Below is a small trained network, with its code and all its weights. Each question gives an input and a target symbol and asks what happens when units are switched off, that is, made to give their printed mean instead of their output.

import numpy as np


def w(rows, s, z=0):
    codes = np.array(rows[::2]) - 128.0
    scale = np.full(codes.shape[1], s)
    scale[-1] = z or s
    return codes * scale


def f(y):
    return y / 2 * (1 + np.tanh(0.7978845608 * (y + 0.044715 * y**3)))


def softmax(a):
    e = np.exp(a - a.max(-1, keepdims=True))
    return e / e.sum(-1, keepdims=True)


def log_softmax(a):
    a = a - a.max(-1, keepdims=True)
    return a - np.log(np.exp(a).sum(-1, keepdims=True))


def net(x, mask):
    ids = ['γεζθλμξπστφψω'.index(c) for c in x.split()]
    T = len(ids)
    res = E[ids] + P[:T]
    u = 0
    for l in range(2):
        r = res
        for j in range(2):
            rows = slice(2 * j, 2 * j + 2)
            q, k, v = (r @ M[l][rows].T for M in (Q, K, V))
            z = softmax(np.where(np.tri(T) > 0, q @ k.T / 2**0.5, -1e9)) @ v
            o = O[l][rows]
            res = res + np.where(mask[u + j], z, o[:, -1]) @ o[:, :-1]
        u += 2
        y = f(res @ A[l][:, :-1].T + A[l][:, -1])
        res = res + np.where(mask[u : u + 16], y, B[l][:, -1]) @ B[l][:, :-1]
        u += 16
    return log_softmax(res[-1] @ U[:, :-1].T + U[:, -1])


Q, K, V, O, A, B = {}, {}, {}, {}, {}, {}
E = w([
[78,90,68,92],'γ',
[161,130,203,134],'ε',
[173,202,82,246],'ζ',
[63,106,124,147],'θ',
[145,165,66,126],'λ',
[168,55,175,80],'μ',
[131,123,114,80],'ξ',
[174,115,171,72],'π',
[121,132,27,159],'σ',
[104,46,154,102],'τ',
[233,154,130,180],'φ',
[215,103,169,165],'ψ',
[137,53,65,206],'ω',
],0.013)
P = w([
[144,156,160,105],'0',
[138,79,48,254],'1',
[118,66,66,214],'2',
[114,147,75,79],'3',
[117,132,106,120],'4',
[111,103,129,148],'5',
[128,106,118,155],'6',
[113,81,129,131],'7',
[120,86,105,129],'8',
[128,87,139,141],'9',
[169,110,158,135],'10',
[121,78,101,149],'11',
[158,58,56,148],'12',
],0.017)
Q[0] = w([
[174,15,86,184],'L0H0',
[155,138,75,73],'L0H0',
[67,255,158,133],'L0H1',
[158,155,64,142],'L0H1',
],0.0067)
K[0] = w([
[170,155,180,102],'L0H0',
[249,153,105,180],'L0H0',
[131,112,78,150],'L0H1',
[159,186,170,123],'L0H1',
],0.011)
V[0] = w([
[205,120,76,195],'L0H0',
[29,145,101,130],'L0H0',
[153,159,25,146],'L0H1',
[98,250,113,98],'L0H1',
],0.012)
O[0] = w([
[80,27,244,178,253],'L0H0',
[191,2,21,78,5],'L0H0',
[214,91,165,151,143],'L0H1',
[172,128,246,21,17],'L0H1',
],0.0091,0.0052)
A[0] = w([
[138,113,159,122,255],'L0N0',
[185,84,102,160,172],'L0N1',
[188,138,139,49,113],'L0N2',
[164,151,117,188,151],'L0N3',
[19,141,166,37,155],'L0N4',
[181,185,129,21,79],'L0N5',
[199,174,50,160,179],'L0N6',
[93,146,60,89,53],'L0N7',
[23,88,97,106,62],'L0N8',
[109,114,57,67,120],'L0N9',
[46,130,163,38,164],'L0N10',
[110,111,149,96,62],'L0N11',
[146,115,151,114,150],'L0N12',
[105,69,181,91,131],'L0N13',
[217,151,184,160,236],'L0N14',
[255,187,172,46,112],'L0N15',
],0.0096,0.0066)
B[0] = w([
[35,68,19,145,239],'L0N0',
[18,135,115,103,223],'L0N1',
[174,88,127,74,124],'L0N2',
[129,102,167,50,225],'L0N3',
[175,174,69,184,152],'L0N4',
[178,225,132,17,137],'L0N5',
[128,64,150,33,178],'L0N6',
[198,118,119,205,121],'L0N7',
[219,128,247,96,172],'L0N8',
[117,117,105,143,125],'L0N9',
[70,155,2,89,144],'L0N10',
[189,150,146,133,110],'L0N11',
[89,75,115,199,136],'L0N12',
[154,222,88,191,174],'L0N13',
[78,90,81,113,254],'L0N14',
[162,67,154,20,142],'L0N15',
],0.0051,0.0067)
Q[1] = w([
[113,112,93,130],'L1H0',
[167,127,151,48],'L1H0',
[7,71,90,145],'L1H1',
[59,105,59,104],'L1H1',
],0.012)
K[1] = w([
[194,153,10,115],'L1H0',
[41,53,162,147],'L1H0',
[236,130,236,93],'L1H1',
[133,172,221,3],'L1H1',
],0.0079)
V[1] = w([
[91,255,14,155],'L1H0',
[211,110,66,68],'L1H0',
[131,115,212,6],'L1H1',
[163,44,228,128],'L1H1',
],0.0083)
O[1] = w([
[232,144,43,148,229],'L1H0',
[200,71,219,75,165],'L1H0',
[197,147,253,150,247],'L1H1',
[64,179,188,113,64],'L1H1',
],0.0073,0.012)
A[1] = w([
[211,160,75,205,53],'L1N0',
[120,95,158,165,179],'L1N1',
[184,141,124,167,104],'L1N2',
[148,55,116,216,48],'L1N3',
[146,93,179,28,72],'L1N4',
[86,161,112,130,62],'L1N5',
[91,224,134,70,132],'L1N6',
[132,86,129,177,14],'L1N7',
[164,194,128,37,163],'L1N8',
[84,139,80,128,149],'L1N9',
[114,107,205,180,131],'L1N10',
[100,109,119,74,141],'L1N11',
[184,83,100,129,123],'L1N12',
[63,131,127,147,175],'L1N13',
[166,248,154,76,2],'L1N14',
[97,86,142,203,167],'L1N15',
],0.011,0.0063)
B[1] = w([
[87,156,253,48,251],'L1N0',
[111,93,65,99,201],'L1N1',
[57,188,64,179,200],'L1N2',
[73,199,147,130,236],'L1N3',
[94,126,116,187,181],'L1N4',
[151,68,225,134,148],'L1N5',
[77,103,147,184,136],'L1N6',
[10,128,207,139,161],'L1N7',
[73,25,79,203,142],'L1N8',
[120,41,180,203,167],'L1N9',
[121,201,21,147,229],'L1N10',
[19,205,47,70,127],'L1N11',
[107,143,49,105,229],'L1N12',
[221,212,149,123,193],'L1N13',
[164,196,215,143,138],'L1N14',
[169,115,199,10,223],'L1N15',
],0.005,0.019)
U = w([
[190,47,105,142,224],'γ',
[154,184,79,110,165],'ε',
[107,169,141,99,13],'ζ',
[159,57,104,34,253],'θ',
[159,76,180,100,72],'λ',
[122,149,40,149,110],'μ',
[222,144,106,195,142],'ξ',
[210,188,123,81,120],'π',
[106,106,146,2,96],'σ',
[130,93,60,72,173],'τ',
[131,170,123,189,114],'φ',
[104,83,93,243,60],'ψ',
[77,51,115,85,93],'ω',
],0.0081,0.0045)

Each question gives the input, a string of symbols that net reads in full, and the target symbol t.
The units are the heads (2 rows each of Q, K, V and O) and the neurons (one row each of A and B). Each row of codes is followed by its name. A weight is (code - 128) times the scale printed after its matrix; where a second scale follows, it is the last column's (O, A, B and U).
mask holds one flag per unit, layer by layer, with each layer's heads first. A switched-off unit (its flag False) gives its mean, the last column of its rows in O or B, instead of its output. The means were averaged over made-up inputs and are rounded, as every weight is.
A unit's drop is (log p(t) with every unit on - log p(t) with that unit switched off) / (log p(t) with every unit on - log p(t) with every unit switched off).
The circuit of an input: a set's keep is (log p(t) with only the set's units on - log p(t) with every unit switched off) / (log p(t) with every unit on - log p(t) with every unit switched off). Starting from the 12 units with the biggest drops (on a tie, the unit counted first), units are removed one at a time, each time the one whose removal leaves the highest keep (on an exact tie, the one counted first), for as long as the keep stays at least 0.8.
units of the circuit, in order: the units of the circuit, biggest drop first
top k neurons: the k neurons with the biggest drops, biggest first
top k neurons in layer l: the k neurons of layer l with the biggest drops, biggest first
input ω γ σ π γ, target ω: units of the circuit, in order -> (L0H0 L1H0)
input φ π ζ μ ψ γ, target φ: units of the circuit, in order -> (L1H0 L0H0 L1N13)
input ψ γ ω σ ψ σ π, target ψ: units of the circuit, in order -> (L1H0 L1N0 L0H0)
input ξ μ ζ λ φ π, target ξ: top 3 neurons in layer 1 -> (L1N10 L1N0 L1N4)
input π ψ ξ ψ π π φ ψ, target π: top neuron in layer 0 -> (L0N5)
input ψ λ φ μ ζ π ε φ τ, target ψ: units of the circuit, in order -> (L1H0 L1N0)
input γ π ω, target γ: top 3 neurons in layer 0 -> (L0N5 L0N15 L0N6)
input ψ τ ω ζ λ γ ψ σ γ ζ, target ψ: units of the circuit, in order -> (L1H0 L0H0)
input σ ψ ζ θ θ θ, target σ: units of the circuit, in order -> (L0H1 L1H0 L0H0 L1H1)
input γ π ψ, target γ: top 2 neurons in layer 1 -> (L1N0 L1N4)
input ζ π π, target ζ: units of the circuit, in order -> (L0H1 L1H0 L1H1)
input ψ τ ε ψ, target ψ: units of the circuit, in order -> (L1H0 L0H0 L1N0)
input λ θ ω λ π μ γ, target λ: units of the circuit, in order -> (L0H1 L0N15 L1H1)
input μ γ ψ, target μ: units of the circuit, in order -> (L0H1 L0H0 L1H0)
input ψ ψ π, target ψ: units of the circuit, in order -> (L1H0 L1N0)
input ψ ψ θ ξ ψ π ζ μ μ σ ε, target ψ: top 2 neurons -> (L1N0 L1N9)
input ξ ξ λ, target ξ: top 3 neurons -> (L0N15 L0N5 L1N15)
input σ μ ζ ω, target σ: top neuron in layer 1 -> (L1N15)
input ξ π ψ ζ, target ξ: top 3 neurons -> (L0N15 L0N5 L1N10)
input ζ φ π π, target ζ: top 4 neurons -> (L1N15 L0N15 L1N13 L1N10)
input γ γ θ ξ ψ τ τ θ λ, target γ: top neuron -> (L1N0)
